data =
18 -43 274 -1 38 223 -176 144 127 198 331 -51 50 -289 443 279
292 212 -155 -240 -318 -606 116 201 474 102 -101 319 96 0 -32 165
-28 -28 325 -14 38 -56 -146 127 -185 61 317 181 -163 -238 405 222
226 60 65 -377 -85 -134 135 -78 319 352 40 -162 85 346 -176 15
Indices start at 0.
row 0 col 0 -> 18
row 2 col 7 -> 127
row 0 col 8 -> 127
row 3 col 2 -> 65
row 1 col 7 -> 201
row 3 col 10 -> 40
row 0 col 1 -> -43
row 3 col 12 -> 85
row 0 col 7 -> 144
row 3 col 9 -> 352
row 2 col 13 -> -238
row 3 col 8 -> 319
row 3 col 6 -> 135
row 3 col 4 -> -85
row 1 col 14 -> -32
row 2 col 1 -> -28
row 0 col 6 -> -176
row 3 col 15 -> 15
row 1 col 10 -> -101
row 0 col 15 -> 279
row 3 col 7 -> -78
row 2 col 3 -> -14

a =
6,6,6,5,4,4,3,4,5,5,5,5,5
6,5,6,4,6,4,4,4,6,4,4,4,3
3,4,3,4,3,6,3,6,4,3,4,4,6
3,5,5,5,6,4,6,5,4,5,5,3,4
7,4,6,5,4,4,3,4,5,3,4,4,4
5,4,5,4,2,4,2,4,5,4,5,5,4
4,4,3,5,5,3,5,5,6,3,4,6,3
Rows and columns are counted from 0.
(0, 0) => 6
(6, 0) => 4
(0, 9) => 5
(3, 11) => 3
(4, 4) => 4
(4, 7) => 4
(0, 4) => 4
(2, 0) => 3
(6, 12) => 3
(3, 8) => 4
(6, 10) => 4
(0, 12) => 5
(0, 2) => 6
(3, 1) => 5
(6, 8) => 6
(5, 1) => 4
(5, 7) => 4
(4, 8) => 5
(5, 8) => 5
(1, 6) => 4
(5, 9) => 4
(0, 1) => 6
(1, 8) => 6
(3, 7) => 5
(5, 11) => 5
(5, 10) => 5
(1, 11) => 4
(1, 1) => 5

m =
[[21 50  4 21 67 31  8 40 47]
 [13 64 12 19 61 19  5 36 64]
 [ 3 47 21 53 95 28 22 60 31]
 [17 59  9 44 86 39 25 67 41]
 [26 68 38 43 63 30 25 43 50]
 [28 51 13 38 74 41 22 43 38]
 [ 9 47 16 63 99 40 35 50 39]
 [14 50 15 46 90 34 23 53 29]
 [14 53 25 37 70 25 14 40 48]
 [26 54 17 41 69 39 25 24 53]
 [26 42  1 30 72 41 18 22 46]
 [26 61  6 41 68 44 30 21 74]
 [21 57 13 38 82 33 21 42 37]]
m[-13, -9] -> 21
m[-11, 1] -> 47
m[11, 2] -> 6
m[2, -6] -> 53
m[:, -9] -> [21, 13, 3, 17, 26, 28, 9, 14, 14, 26, 26, 26, 21]
m[11, 3] -> 41
m[4, 4] -> 63
m[-5, -8] -> 53
m[5, -3] -> 22
m[1, 1] -> 64
m[-10, -5] -> 86
m[12, -9] -> 21
m[10, 2] -> 1
m[-4, -4] -> 39
m[4, 1] -> 68
m[-8, -1] -> 38
m[-9, -2] -> 43
m[-7, -6] -> 63
m[0, 3] -> 21
m[-8, 5] -> 41
m[:, -2] -> [40, 36, 60, 67, 43, 43, 50, 53, 40, 24, 22, 21, 42]
m[6, -4] -> 40
m[10, 4] -> 72
m[-12, -5] -> 61
m[-7, -8] -> 47
m[12, -1] -> 37
m[:, 3] -> [21, 19, 53, 44, 43, 38, 63, 46, 37, 41, 30, 41, 38]
m[-2, 7] -> 21
m[4, -1] -> 50
m[-11] -> [3, 47, 21, 53, 95, 28, 22, 60, 31]
m[:, 2] -> [4, 12, 21, 9, 38, 13, 16, 15, 25, 17, 1, 6, 13]
m[:, -8] -> [50, 64, 47, 59, 68, 51, 47, 50, 53, 54, 42, 61, 57]
m[-3] -> [26, 42, 1, 30, 72, 41, 18, 22, 46]
m[3, 0] -> 17
m[3, -8] -> 59

x =
[[-483 -215  -83  -57 -101  224]
 [-405 -246 -203  -30   -2  221]
 [ 142   75  112 -212  228   99]
 [-147  -44  -85  136 -173  -80]]
x[0][0] = -483
x[1][4] = -2
x[2][0] = 142
x[:, 5] = [224, 221, 99, -80]
x[3][1] = -44
x[:, 4] = [-101, -2, 228, -173]
x[1][0] = -405
x[:, 2] = [-83, -203, 112, -85]
x[2][2] = 112
x[:, 0] = [-483, -405, 142, -147]
x[2] = [142, 75, 112, -212, 228, 99]

grid = -471 299 -421 337 129 -347 56 274 -560 449 344
grid[0] => -471
grid[10] => 344
grid[8] => -560
grid[1] => 299

X = 522 481 410 335 246 151 73 -8 -69 -103
X[0] -> 522
X[1] -> 481
X[8] -> -69
X[6] -> 73

W =
-23 486 -1 -33 528 428 489 527 510 14 -12 -5 485
-19 28 -8 29 -10 552 6 465 471 505 486 15 3
-47 397 22 414 627 -251 -77 668 93 28 -19 39 -46
28 19 -4 500 482 37 11 481 495 -13 495 9 4
516 -21 496 456 570 -75 -19 543 38 2 16 -7 -11
10 9 14 495 475 56 13 480 -8 -23 -5 3 4
2 548 -2 542 467 44 513 458 507 -7 31 1 36
15 26 16 536 450 568 15 455 492 -25 480 2 11
4 478 -28 -33 523 484 -25 523 484 13 -15 -27 -11
482 -12 504 513 486 24 -12 -8 -9 21 3 -23 21
-1 65 -8 550 447 125 29 407 -53 -10 3 1 47
14 545 11 54 -79 622 11 415 433 498 517 19 532
22 59 -28 546 434 644 34 409 477 462 504 -7 13
-21 -39 -4 430 571 352 -48 606 558 516 494 -26 -12
505 424 32 439 599 -171 449 599 58 33 -6 -15 -34
Indices start at 0.
(0, 0)	-23
(9, 12)	21
(0, 4)	528
(4, 0)	516
(1, 6)	6
(14, 0)	505
(10, 1)	65
(1, 9)	505
(12, 12)	13
(10, 8)	-53
(10, 12)	47
(6, 11)	1
(7, 2)	16
(8, 2)	-28
(3, 4)	482
(2, 10)	-19
(4, 9)	2
(11, 10)	517
(14, 10)	-6
(7, 6)	15
(8, 9)	13
(14, 6)	449
(11, 4)	-79
(2, 3)	414
(14, 2)	32
(4, 11)	-7
(11, 2)	11
(3, 9)	-13
(1, 7)	465
(1, 3)	29
(11, 0)	14
(7, 9)	-25
(6, 7)	458
(6, 10)	31
(14, 5)	-171
(11, 9)	498
(5, 10)	-5
(2, 0)	-47

arr = 91 610 175 -541 -488 -156
arr[0] -> 91
arr[5] -> -156
arr[2] -> 175

M =
[[-0.169 -0.175 -0.017  0.151 -0.164 -0.191 -0.184 -0.043 -0.157 -0.149
  -0.207 -0.176]
 [-0.068  0.044 -0.029  0.148 -0.037 -0.202 -0.036 -0.249 -0.244 -0.191
  -0.066  0.024]
 [ 0.079  0.049 -0.211  0.024  0.105  0.033  0.076 -0.052 -0.003  0.070
   0.159  0.094]
 [-0.162 -0.128  0.054 -0.223 -0.010  0.115 -0.137 -0.017  0.069  0.043
  -0.168 -0.151]
 [-0.256  0.153  0.118 -0.118  0.085  0.000  0.041 -0.194 -0.203 -0.133
  -0.128  0.135]
 [ 0.141  0.148 -0.063  0.052  0.144 -0.088  0.158 -0.175 -0.235 -0.132
   0.197  0.153]]
Rows and columns are counted from 0.
row 0 col 0 -> -0.169
row 3 col 9 -> 0.043
row 3 col 0 -> -0.162
row 5 col 11 -> 0.153
row 4 col 8 -> -0.203
row 3 col 7 -> -0.017
row 3 col 3 -> -0.223
row 2 col 6 -> 0.076
row 5 col 8 -> -0.235
row 3 col 5 -> 0.115
row 5 col 9 -> -0.132
row 5 col 10 -> 0.197
row 2 col 8 -> -0.003
row 1 col 7 -> -0.249
row 5 col 6 -> 0.158
row 2 col 10 -> 0.159
row 0 col 9 -> -0.149
row 1 col 5 -> -0.202
row 1 col 3 -> 0.148
row 4 col 4 -> 0.085
row 4 col 9 -> -0.133
row 4 col 10 -> -0.128
row 0 col 11 -> -0.176
row 0 col 2 -> -0.017
row 2 col 2 -> -0.211
row 1 col 11 -> 0.024
row 0 col 6 -> -0.184
row 4 col 1 -> 0.153
